Here is a tiny trained network, its code and every weight. The questions are about switching its units off for an input and a class, where a switched-off unit gives its printed mean instead of its output.

import numpy as np


def w(rows, s, z=0):
    codes = np.array(rows[::2]) - 128.0
    scale = np.full(codes.shape[1], s)
    scale[-1] = z or s
    return codes * scale


def f(y):
    return y / 2 * (1 + np.tanh(0.7978845608 * (y + 0.044715 * y**3)))


def log_softmax(a):
    a = a - a.max(-1, keepdims=True)
    return a - np.log(np.exp(a).sum(-1, keepdims=True))


def net(x, mask):
    res = np.array(x, float).reshape(1, 8) / 4 @ E
    y = f(res @ A[0][:, :-1].T + A[0][:, -1])
    res = res + np.where(mask, y, B[0][:, -1]) @ B[0][:, :-1]
    return log_softmax(res[-1] @ U[:, :-1].T + U[:, -1])


A, B = {}, {}
E = w([
[232,168,132],'x0',
[32,121,199],'x1',
[155,64,101],'x2',
[139,102,254],'x3',
[118,111,115],'x4',
[247,142,141],'x5',
[203,57,158],'x6',
[74,91,120],'x7',
],0.0064)
A[0] = w([
[61,200,120,102],'N1',
[88,127,126,74],'N2',
[70,253,145,195],'N3',
[100,59,147,75],'N4',
[116,73,122,202],'N5',
[197,121,210,73],'N6',
[163,115,182,74],'N7',
[101,164,155,147],'N8',
[174,197,135,201],'N9',
[130,87,86,218],'N10',
[171,101,187,98],'N11',
[91,201,169,120],'N12',
[194,140,115,105],'N13',
[54,57,192,133],'N14',
[202,127,88,87],'N15',
[143,121,68,252],'N16',
[215,116,120,142],'N17',
[167,135,216,55],'N18',
],0.011,0.0043)
B[0] = w([
[171,12,128,193],'N1',
[166,119,145,134],'N2',
[185,8,56,253],'N3',
[134,186,113,153],'N4',
[133,173,69,178],'N5',
[68,118,216,208],'N6',
[92,132,172,157],'N7',
[150,110,105,160],'N8',
[122,216,85,228],'N9',
[132,147,56,192],'N10',
[91,125,165,179],'N11',
[155,62,93,179],'N12',
[119,205,144,193],'N13',
[137,225,60,235],'N14',
[137,203,120,205],'N15',
[120,145,41,228],'N16',
[128,197,160,234],'N17',
[53,120,184,180],'N18',
],0.017,0.0056)
U = w([
[196,55,169,174],'0',
[186,185,58,159],'1',
[133,58,1,192],'2',
[91,96,194,69],'3',
[202,30,90,2],'4',
],0.0072)

Each question gives the input, the list of numbers given to net, and the class t.
The units are the neurons (one row each of A and B). Each row of codes is followed by its name. A weight is (code - 128) times the scale printed after its matrix; where a second scale follows, it is the last column's (A, B and U).
mask holds one flag per neuron, in row order. A switched-off neuron (its flag False) gives its mean, the last column of its row in B, instead of its output. The means were averaged over made-up inputs and are rounded, as every weight is.
A unit's drop is (log p(t) with every unit on - log p(t) with that unit switched off) / (log p(t) with every unit on - log p(t) with every unit switched off).
The circuit of an input: a set's keep is (log p(t) with only the set's units on - log p(t) with every unit switched off) / (log p(t) with every unit on - log p(t) with every unit switched off). Starting from the 12 units with the biggest drops (on a tie, the unit counted first), units are removed one at a time, each time the one whose removal leaves the highest keep (on an exact tie, the one counted first), for as long as the keep stays at least 0.8.
units of the circuit, in order: the units of the circuit, biggest drop first
unit that matters most: the unit with the biggest drop
k most important neurons: the k neurons with the biggest drops, biggest first
drop of u: that unit's drop, to one decimal
input [5,2,-5,-2,0,0,6,-1], class 3: unit that matters most : N14
input [-8,-4,1,6,0,4,-3,-6], class 0: units of the circuit, in order : [N14; N16]
input [6,8,-6,2,5,1,-6,1], class 4: units of the circuit, in order : [N1; N16; N3]
input [0,8,-2,7,-6,-2,-6,1], class 4: units of the circuit, in order : [N1; N3]
input [5,6,-5,7,-6,-6,-1,-8], class 2: 3 most important neurons : [N3; N14; N12]
input [-4,-2,7,6,1,-6,-1,1], class 1: 2 most important neurons : [N14; N3]
input [1,8,-6,7,-5,-4,-3,-4], class 2: 2 most important neurons : [N14; N3]
input [-5,7,5,-4,8,-7,2,4], class 1: 3 most important neurons : [N14; N4; N3]
input [5,-1,8,4,7,5,6,-1], class 3: drop of N6 : 0.2
input [7,2,-6,1,-2,-6,-5,-6], class 2: drop of N16 : -0.1
input [8,-1,-2,7,-1,-2,-8,2], class 2: drop of N12 : 0.1
input [5,-3,-7,2,0,8,8,-3], class 3: drop of N6 : 0.3
